Here is a tiny trained network, its code and every weight. The questions are about switching its units off for an input and a class, where a switched-off unit gives its printed mean instead of its output.

import numpy as np


def w(rows, s, z=0):
    codes = np.array(rows[::2]) - 128.0
    scale = np.full(codes.shape[1], s)
    scale[-1] = z or s
    return codes * scale


def f(y):
    return np.maximum(y, 0)


def log_softmax(a):
    a = a - a.max(-1, keepdims=True)
    return a - np.log(np.exp(a).sum(-1, keepdims=True))


def net(x, mask):
    res = np.array(x, float).reshape(1, 6) / 4 @ E
    y = f(res @ A[0][:, :-1].T + A[0][:, -1])
    res = res + np.where(mask, y, B[0][:, -1]) @ B[0][:, :-1]
    return log_softmax(res[-1] @ U[:, :-1].T + U[:, -1])


A, B = {}, {}
E = w([
[123,129,127,126,124,123,123,129],'x0',
[21,44,66,182,31,45,72,206],'x1',
[65,210,153,211,139,85,78,2],'x2',
[121,188,23,113,93,160,169,131],'x3',
[124,152,115,253,162,174,49,238],'x4',
[107,183,134,55,152,104,51,172],'x5',
],0.0075)
A[0] = w([
[78,178,136,32,126,77,52,163,131],'neuron 1',
[56,63,82,134,85,71,103,142,3],'neuron 2',
[70,177,136,169,126,83,88,42,18],'neuron 3',
[117,183,2,114,90,122,148,122,29],'neuron 4',
[131,51,230,129,125,83,85,124,28],'neuron 5',
[118,51,112,198,103,119,199,91,46],'neuron 6',
[108,93,128,50,99,84,155,65,5],'neuron 7',
[139,65,120,78,129,125,132,177,36],'neuron 8',
],0.014,0.0062)
B[0] = w([
[164,67,106,190,117,151,150,63,222],'neuron 1',
[186,199,185,109,136,136,124,127,251],'neuron 2',
[159,101,120,73,98,139,142,198,228],'neuron 3',
[20,117,148,107,163,152,156,119,197],'neuron 4',
[5,146,103,106,152,159,170,108,200],'neuron 5',
[163,63,96,169,124,150,136,71,204],'neuron 6',
[127,169,144,182,128,146,85,181,206],'neuron 7',
[141,114,128,93,96,128,140,170,197],'neuron 8',
],0.02,0.011)
U = w([
[129,118,132,126,106,126,137,133,253],'0',
[146,85,109,72,87,133,160,189,81],'1',
[188,189,178,83,169,155,156,81,107],'2',
[61,122,124,110,145,130,155,115,89],'3',
[155,87,107,166,112,140,140,93,73],'4',
[106,144,118,219,127,136,67,209,144],'5',
[110,123,113,108,85,41,91,113,133],'6',
[123,142,121,109,119,10,88,105,95],'7',
],0.012,0.016)

Each question gives the input, the list of numbers given to net, and the class t.
The units are the neurons (one row each of A and B). Each row of codes is followed by its name. A weight is (code - 128) times the scale printed after its matrix; where a second scale follows, it is the last column's (A, B and U).
mask holds one flag per neuron, in row order. A switched-off neuron (its flag False) gives its mean, the last column of its row in B, instead of its output. The means were averaged over made-up inputs and are rounded, as every weight is.
A unit's drop is (log p(t) with every unit on - log p(t) with that unit switched off) / (log p(t) with every unit on - log p(t) with every unit switched off).
The circuit of an input: a set's keep is (log p(t) with only the set's units on - log p(t) with every unit switched off) / (log p(t) with every unit on - log p(t) with every unit switched off). Starting from all 8 units, units are removed one at a time, each time the one whose removal leaves the highest keep (on an exact tie, the one counted first), for as long as the keep stays at least 0.8.
units of the circuit, in order: the units of the circuit, biggest drop first
unit that matters most: the unit with the biggest drop
top k neurons: the k neurons with the biggest drops, biggest first
drop of u: that unit's drop, to one decimal
input [-1,4,5,5,1,-8], class 4: unit that matters most : neuron 6
input [1,-3,6,6,-3,0], class 1: top 2 neurons : [neuron 3; neuron 5]
input [-8,-4,5,-6,-1,-4], class 0: top 2 neurons : [neuron 2; neuron 4]
input [-7,7,3,-8,-4,-8], class 3: top 2 neurons : [neuron 5; neuron 1]
input [-6,-4,5,4,-2,-2], class 0: top 2 neurons : [neuron 2; neuron 8]
input [-7,-5,7,-6,-4,-4], class 0: top 2 neurons : [neuron 2; neuron 8]
input [2,2,7,-6,5,-7], class 1: top 2 neurons : [neuron 3; neuron 1]
input [-7,-5,5,-5,-8,7], class 5: top 2 neurons : [neuron 7; neuron 2]
input [1,2,-6,-3,6,2], class 1: top 2 neurons : [neuron 7; neuron 8]
input [-2,1,-6,8,-5,0], class 3: top 2 neurons : [neuron 4; neuron 3]
input [-7,-4,7,8,5,0], class 3: top 2 neurons : [neuron 4; neuron 2]
input [-5,-1,6,1,-8,-6], class 5: top 2 neurons : [neuron 7; neuron 1]
input [-3,0,6,4,-5,-8], class 4: top 4 neurons : [neuron 6; neuron 8; neuron 2; neuron 5]
input [-7,6,-7,8,7,1], class 3: top 3 neurons : [neuron 4; neuron 3; neuron 7]
input [6,4,-1,4,3,-7], class 4: unit that matters most : neuron 6
input [-3,6,-3,4,-1,-3], class 2: top 2 neurons : [neuron 2; neuron 3]
input [-4,-3,1,3,-6,6], class 4: top 2 neurons : [neuron 1; neuron 2]
input [-3,7,-5,0,-1,-4], class 2: drop of neuron 2 : 1.1
input [-6,7,-6,2,-3,-4], class 2: drop of neuron 2 : 1.2
input [-6,6,5,8,-3,7], class 3: drop of neuron 4 : 6.8
input [0,0,0,7,0,-2], class 3: drop of neuron 4 : 0.5
input [4,-7,-8,1,-6,1], class 1: units of the circuit, in order : [neuron 2]
